Each row is followed by its group and then its class within the group.
[  9.6   7.2 -10.3  -2.5  19.5  22.7  -7.9  -7.8 -12.9   2.2  -0.2   9.2
   2.5   8.1 -39.2 -17.1   4.1 -14.7 -12.3 -13.8  -6.6  -6.3   1.7   2.1
  17.6  38.3] : Sl.J
[ -0.2  -3.3  -3.0  -2.6   5.7  14.7 -17.6 -12.4  -7.1  13.6  -9.9   5.0
   7.2   4.4 -12.2 -16.2   0.7  -9.0  -1.0 -15.5  -5.3 -10.0  -4.4  19.6
   4.4  21.3] : Sl.G
[ 14.6  -6.6   9.0  32.0  19.6  36.0  -1.3  -2.0   0.3   6.3 -22.4  10.2
  -2.7  16.2 -21.0   1.6  -5.9 -36.9   0.6   5.5  -5.2 -11.6  31.7   9.2
  38.4  59.6] : Sl.J
[-23.6 -10.5   3.3  -8.4  20.8 -23.4  -5.6   0.6 -20.7   6.0  -9.6   1.7
  26.1  12.5  17.5  19.2  -2.9   2.8 -24.0 -20.6  -0.8  -7.7 -19.3  -8.4
  -1.8  41.1] : nb.C
[ 20.7  12.5  -9.1 -10.1   5.5  23.3   1.6  40.7 -11.5   9.6  15.4  -1.2
  20.7 -14.8  -0.8  -7.7   6.2   1.8  -5.9 -42.6  -1.9  -9.9 -58.1   3.9
   7.2   4.3] : Hq.K
[-22.6   6.4  -1.6 -13.2  15.2 -12.7 -13.6   3.5  -9.8   6.7   4.7  -3.5
  27.3   6.7   2.9   2.0   1.1  -1.5  12.1 -14.5  -6.0   7.7 -25.6  -3.3
 -21.6  18.4] : nb.C
[ -8.0   8.9  -0.3   0.0  12.2  12.0  -7.1   7.1   4.3   3.6  -7.1   7.1
   3.0  -5.5  -8.8   6.6   1.0 -20.7  -5.3  -9.6  -5.2  -4.5  -2.5  22.8
  11.4  45.8] : Sl.J
[ 14.9   2.9   5.0  31.9   5.5  14.2   0.3  26.0   7.4  13.8 -11.9   5.7
   3.3  -9.3  -8.1  -7.4  11.0 -21.2 -14.6   3.6  -4.6 -32.0   4.7  26.6
  14.0  13.1] : Hq.E
[  3.7  -2.2  -4.8   9.2   8.3  30.6  -7.8 -13.9  12.0  10.7 -13.0   9.2
  22.2  -2.5 -26.7 -15.9   3.3 -19.4  -0.8  -2.3   2.5 -11.3  24.3  19.9
  19.5  34.4] : Sl.J
[-23.5  -5.3   3.5 -17.2  20.6 -41.1  -2.7 -26.9  -8.5   3.5  -9.2  -3.2
  12.4  -5.0  12.8   3.0  -5.3 -16.6 -27.4 -22.0 -34.3   7.9 -29.8  -4.0
  -8.0  29.1] : nb.C
[  1.7   2.3   3.2 -20.2  21.7  19.3 -26.2   9.0 -11.4   7.7  -3.3   7.9
  30.5  -2.3 -14.8 -17.4   3.9 -22.5 -15.5 -26.8 -16.8  -8.0 -19.9  16.6
   2.7  38.4] : Sl.J
[ -0.2   9.9  -3.0 -18.4  14.1 -15.7  -0.4 -14.2 -15.2   3.9  10.6  -1.4
  27.2   9.2  13.0 -19.7  -5.6   6.1  -9.5 -19.2  -1.1  14.8 -28.4   2.5
 -19.2  24.2] : nb.C
[-15.9   2.4  14.2 -19.5  -5.3 -21.8  -5.1 -13.6 -15.8   3.8   5.9   5.3
  27.9   5.6   5.7  -8.0  -1.3  27.5 -11.3 -11.7  -3.1  25.0 -27.4 -15.3
 -25.1   5.8] : nb.C
[ 12.3  -1.7  -1.1  -3.6  23.9   9.5 -18.0   0.1   0.9  -8.6 -13.5  -2.6
  11.7  11.7  -7.3 -12.9   1.9 -12.7  -2.2 -21.4   4.1  -7.2  -6.7 -15.9
  18.0  46.4] : Sl.G
[-17.5   7.2 -20.6  -0.8   8.1  -9.7 -13.5  23.7   5.9   9.5  -2.4  -1.4
  16.5  -6.4 -10.5 -20.8  -0.9 -10.2   0.1  -5.4  -7.7  10.6  -1.0   7.8
   2.3  24.2] : Sl.G
[ 23.1  -2.7 -12.3  -8.0   0.4  38.5 -19.1   5.1 -23.8   1.1 -14.1  22.6
  22.7  14.3   8.6 -18.3   4.4   4.4   0.9 -35.8   0.6  10.7 -30.1 -33.9
   1.5  41.4] : Sl.G
[ 14.8  -3.6   9.1  46.0  33.5  19.7   1.1   7.1 -13.7   9.4 -41.5  14.4
 -14.7  12.0 -14.1  10.6  -2.0 -48.0  -8.5  11.4   6.8 -38.4  29.7  21.2
  25.8  59.5] : Sl.G
[ -4.9  12.3  -8.7 -11.8   7.7  60.6 -22.3  -9.7   7.0   3.2  -3.2  -0.2
   4.1  14.0 -11.2 -28.8  11.7  -0.6  15.4  -0.2   8.1  16.2  21.7  19.4
  -4.4   6.8] : Sl.G
[ 13.8  16.6 -11.8  17.0 -24.0  38.5 -10.6  34.3  19.8   0.9   4.7  -8.7
  12.5 -11.8   0.8 -20.7   7.6   8.8  -9.2   8.0   3.2   4.6  10.5  44.3
  -5.0 -23.5] : Hq.K
[  5.3  -1.4   3.1   7.6  16.3  19.3 -16.5  -9.8  -3.8   8.3 -16.6   3.5
  -5.9   7.8  21.1  -3.6   5.5 -27.2 -11.9  -0.5   5.6  -5.9   6.5   8.6
   7.4  41.2] : Sl.J
[ -6.5  -7.1   2.5  -3.2  17.7 -34.5 -15.8  -5.9 -19.2  -4.9 -11.1  -0.5
   7.4   8.1   3.2  16.5  -3.9 -12.2  -3.1  -5.4  -1.7  -4.4   4.6 -18.6
  -4.2  30.9] : nb.N
[  4.3  14.4   8.1   7.6  -9.7  -6.8  18.2  29.2  12.8  13.8  15.4  -5.7
   4.4 -28.2  -5.4  -8.8   2.6   0.3  -9.1   0.6  -5.7 -15.6 -14.4  25.6
   2.4 -20.8] : Hq.K
[  5.9   6.2  -9.3  -9.9   5.8  10.1 -19.7  -7.0 -25.5  -1.6   5.4   7.2
  20.9  24.0   0.8 -23.3  -8.9  17.6 -13.0 -34.6  -9.8   8.8 -42.3 -49.8
 -14.8  39.1] : nb.N
[ 16.3   6.9  -1.7  17.7  -1.0   0.4   5.1  19.7  -0.5   4.0   6.8   6.8
  21.3  -6.7   0.1 -17.3  -3.0  -1.9  -8.1  10.8   3.5 -21.1  -5.9  15.5
   9.7 -13.3] : Hq.K
[  5.2   7.2  -5.1 -24.3   0.5  40.7 -20.9  12.2  -7.3   1.9   6.5   3.8
  17.4  30.0 -16.5 -22.2   2.0   7.9  -2.1 -31.2  22.6   9.9 -20.3 -11.8
  -5.2  21.8] : Sl.J
[ 18.4  49.5  -9.8   3.5  -9.6  36.4  -2.0  44.3   6.2   7.1  -0.6   8.2
  -3.9   6.7 -14.6 -17.2   9.1   6.0  -1.0  -7.4   8.7 -11.3 -22.5  -0.7
  -3.8 -22.4] : Hq.K
[ -9.6  -4.1  -2.8 -25.0  16.9   2.6 -17.3   3.8 -16.3  16.3  11.9   9.1
  13.6  -0.5  -7.4 -16.9  10.0  -2.0 -15.1 -51.2  -3.1  19.3 -38.7  -7.8
  -4.4  48.6] : Sl.J
[ -5.3 -11.7   2.8  27.0  25.0 -15.1   3.8   4.4   3.9  31.8 -12.5  -3.4
   2.3 -58.1   8.2  -1.8   4.8 -40.9 -12.5   2.7  -3.1 -16.2   5.4  27.1
  15.1  36.1] : Sl.G
